Below is a small trained network, with its code and all its weights. Each question gives an input and a class and asks what happens when units are switched off, that is, made to give their printed mean instead of their output.

import numpy as np


def w(rows, s, z=0):
    codes = np.array(rows[::2]) - 128.0
    scale = np.full(codes.shape[1], s)
    scale[-1] = z or s
    return codes * scale


def norm(h):
    return h / np.sqrt((h * h).mean(-1, keepdims=True) + 1e-5)


def f(y):
    return y / 2 * (1 + np.tanh(0.7978845608 * (y + 0.044715 * y**3)))


def log_softmax(a):
    a = a - a.max(-1, keepdims=True)
    return a - np.log(np.exp(a).sum(-1, keepdims=True))


def net(x, mask):
    res = np.array(x, float).reshape(1, 4) / 4 @ E
    u = 0
    for l in range(2):
        y = f(norm(res) @ A[l][:, :-1].T + A[l][:, -1])
        res = res + np.where(mask[u : u + 15], y, B[l][:, -1]) @ B[l][:, :-1]
        u += 15
    return log_softmax(norm(res)[-1] @ U[:, :-1].T + U[:, -1])


A, B = {}, {}
E = w([
[169,159,72,10,122,173,232,153],'x0',
[52,246,139,174,199,233,157,162],'x1',
[253,85,183,50,115,187,112,181],'x2',
[136,117,136,141,127,151,139,97],'x3',
],0.005)
A[0] = w([
[92,200,150,94,125,184,192,71,130],'L0N0',
[236,86,112,177,96,22,71,75,163],'L0N1',
[118,37,188,127,99,125,77,116,164],'L0N2',
[136,60,53,69,50,99,189,91,117],'L0N3',
[226,147,235,142,107,190,19,197,129],'L0N4',
[122,116,192,140,92,47,40,73,234],'L0N5',
[186,50,152,64,147,120,117,143,216],'L0N6',
[78,152,108,94,61,47,137,67,64],'L0N7',
[166,148,11,115,62,89,161,105,129],'L0N8',
[103,210,160,59,178,179,253,137,61],'L0N9',
[177,154,197,88,135,146,167,135,97],'L0N10',
[159,119,154,27,132,93,149,55,38],'L0N11',
[50,120,179,170,174,225,88,132,182],'L0N12',
[81,137,60,154,111,138,45,177,182],'L0N13',
[45,162,82,120,146,165,128,153,255],'L0N14',
],0.0054,0.0019)
B[0] = w([
[163,139,106,149,116,96,98,169,202],'L0N0',
[188,171,59,141,134,175,185,158,224],'L0N1',
[130,147,72,89,173,135,164,167,179],'L0N2',
[2,165,185,79,119,116,74,59,197],'L0N3',
[188,161,151,70,211,83,78,21,228],'L0N4',
[141,144,79,182,122,168,169,178,219],'L0N5',
[175,142,193,140,150,114,164,182,201],'L0N6',
[95,209,106,106,112,200,95,36,161],'L0N7',
[75,119,110,84,127,112,72,31,176],'L0N8',
[188,88,61,150,78,95,110,119,253],'L0N9',
[144,113,153,98,155,74,147,161,160],'L0N10',
[81,131,167,95,170,115,112,161,150],'L0N11',
[83,145,177,73,124,86,68,115,223],'L0N12',
[71,110,148,102,137,193,165,98,162],'L0N13',
[156,78,145,192,162,146,115,68,225],'L0N14',
],0.0054,0.0046)
A[1] = w([
[103,95,151,63,134,111,131,156,164],'L1N0',
[55,95,147,140,119,95,96,127,70],'L1N1',
[88,129,68,194,63,145,146,118,193],'L1N2',
[160,131,194,62,165,126,109,94,63],'L1N3',
[103,98,171,178,78,142,80,146,77],'L1N4',
[126,137,164,155,172,98,120,174,162],'L1N5',
[99,174,120,132,160,190,177,119,90],'L1N6',
[52,139,176,164,125,152,159,125,38],'L1N7',
[98,140,75,141,123,124,171,154,67],'L1N8',
[132,127,2,164,123,155,163,96,6],'L1N9',
[58,154,113,95,63,122,103,23,5],'L1N10',
[153,116,195,155,177,110,102,146,156],'L1N11',
[218,102,118,106,159,142,167,218,239],'L1N12',
[50,128,42,204,115,115,115,123,91],'L1N13',
[69,88,192,169,175,120,80,137,132],'L1N14',
],0.0087,0.0022)
B[1] = w([
[92,86,171,130,114,66,150,106,144],'L1N0',
[201,161,72,147,163,185,168,140,153],'L1N1',
[119,39,175,42,61,74,172,186,209],'L1N2',
[42,84,86,106,82,81,186,167,189],'L1N3',
[184,104,205,159,127,112,209,194,135],'L1N4',
[142,147,81,146,96,153,163,87,148],'L1N5',
[158,48,172,132,90,130,132,150,154],'L1N6',
[237,123,108,199,99,143,126,229,159],'L1N7',
[97,147,194,89,179,69,125,73,146],'L1N8',
[77,76,188,37,110,57,159,139,207],'L1N9',
[140,189,132,190,192,173,60,80,208],'L1N10',
[77,160,73,125,131,157,105,60,167],'L1N11',
[122,156,126,255,119,196,93,142,254],'L1N12',
[151,102,124,78,107,102,183,189,234],'L1N13',
[154,191,72,140,153,211,39,63,174],'L1N14',
],0.0063,0.0079)
U = w([
[104,44,167,50,60,51,183,199,214],'0',
[204,148,106,214,130,191,102,184,254],'1',
[70,198,125,67,187,145,27,1,47],'2',
],0.0088,0.00063)

Each question gives the input, the list of numbers given to net, and the class t.
The units are the neurons (one row each of A and B). Each row of codes is followed by its name. A weight is (code - 128) times the scale printed after its matrix; where a second scale follows, it is the last column's (A, B and U).
mask holds one flag per neuron, layer by layer. A switched-off neuron (its flag False) gives its mean, the last column of its row in B, instead of its output. The means were averaged over made-up inputs and are rounded, as every weight is.
A unit's drop is (log p(t) with every unit on - log p(t) with that unit switched off) / (log p(t) with every unit on - log p(t) with every unit switched off).
The circuit of an input: a set's keep is (log p(t) with only the set's units on - log p(t) with every unit switched off) / (log p(t) with every unit on - log p(t) with every unit switched off). Starting from the 12 units with the biggest drops (on a tie, the unit counted first), units are removed one at a time, each time the one whose removal leaves the highest keep (on an exact tie, the one counted first), for as long as the keep stays at least 0.8.
circuit, biggest first: the units of the circuit, biggest drop first
top k neurons: the k neurons with the biggest drops, biggest first
k most important neurons of layer l: the k neurons of layer l with the biggest drops, biggest first
input [-2,4,-8,-7], class 1: circuit, biggest first	L1N7, L0N4
input [0,-1,-7,-5], class 0: top 2 neurons	L1N2, L0N4
input [0,-5,3,-6], class 1: top 3 neurons	L0N1, L1N12, L0N12
input [-1,4,7,-1], class 2: circuit, biggest first	L0N4
input [8,0,-5,7], class 2: 3 most important neurons of layer 0	L0N3, L0N8, L0N5
input [5,8,0,3], class 0: 2 most important neurons of layer 0	L0N9, L0N6
input [6,8,0,-4], class 0: top 2 neurons	L0N9, L1N9
input [-5,1,-8,-4], class 1: 2 most important neurons of layer 0	L0N9, L0N1
input [5,1,4,-5], class 1: top 4 neurons	L1N12, L0N12, L1N9, L1N2
input [-2,5,-5,6], class 1: top 2 neurons	L0N4, L0N12
input [2,0,-2,4], class 2: top 2 neurons	L1N10, L0N3
input [-7,8,3,3], class 2: top 2 neurons	L0N4, L0N12
input [-1,-5,5,4], class 1: top 2 neurons	L0N1, L1N12
input [-1,0,-3,-6], class 0: top 3 neurons	L0N3, L0N4, L1N2
input [0,2,4,-5], class 2: 2 most important neurons of layer 0	L0N4, L0N1
input [-7,8,-7,-2], class 1: top 2 neurons	L1N7, L0N4
input [-5,7,-5,-4], class 1: top neuron	L1N7
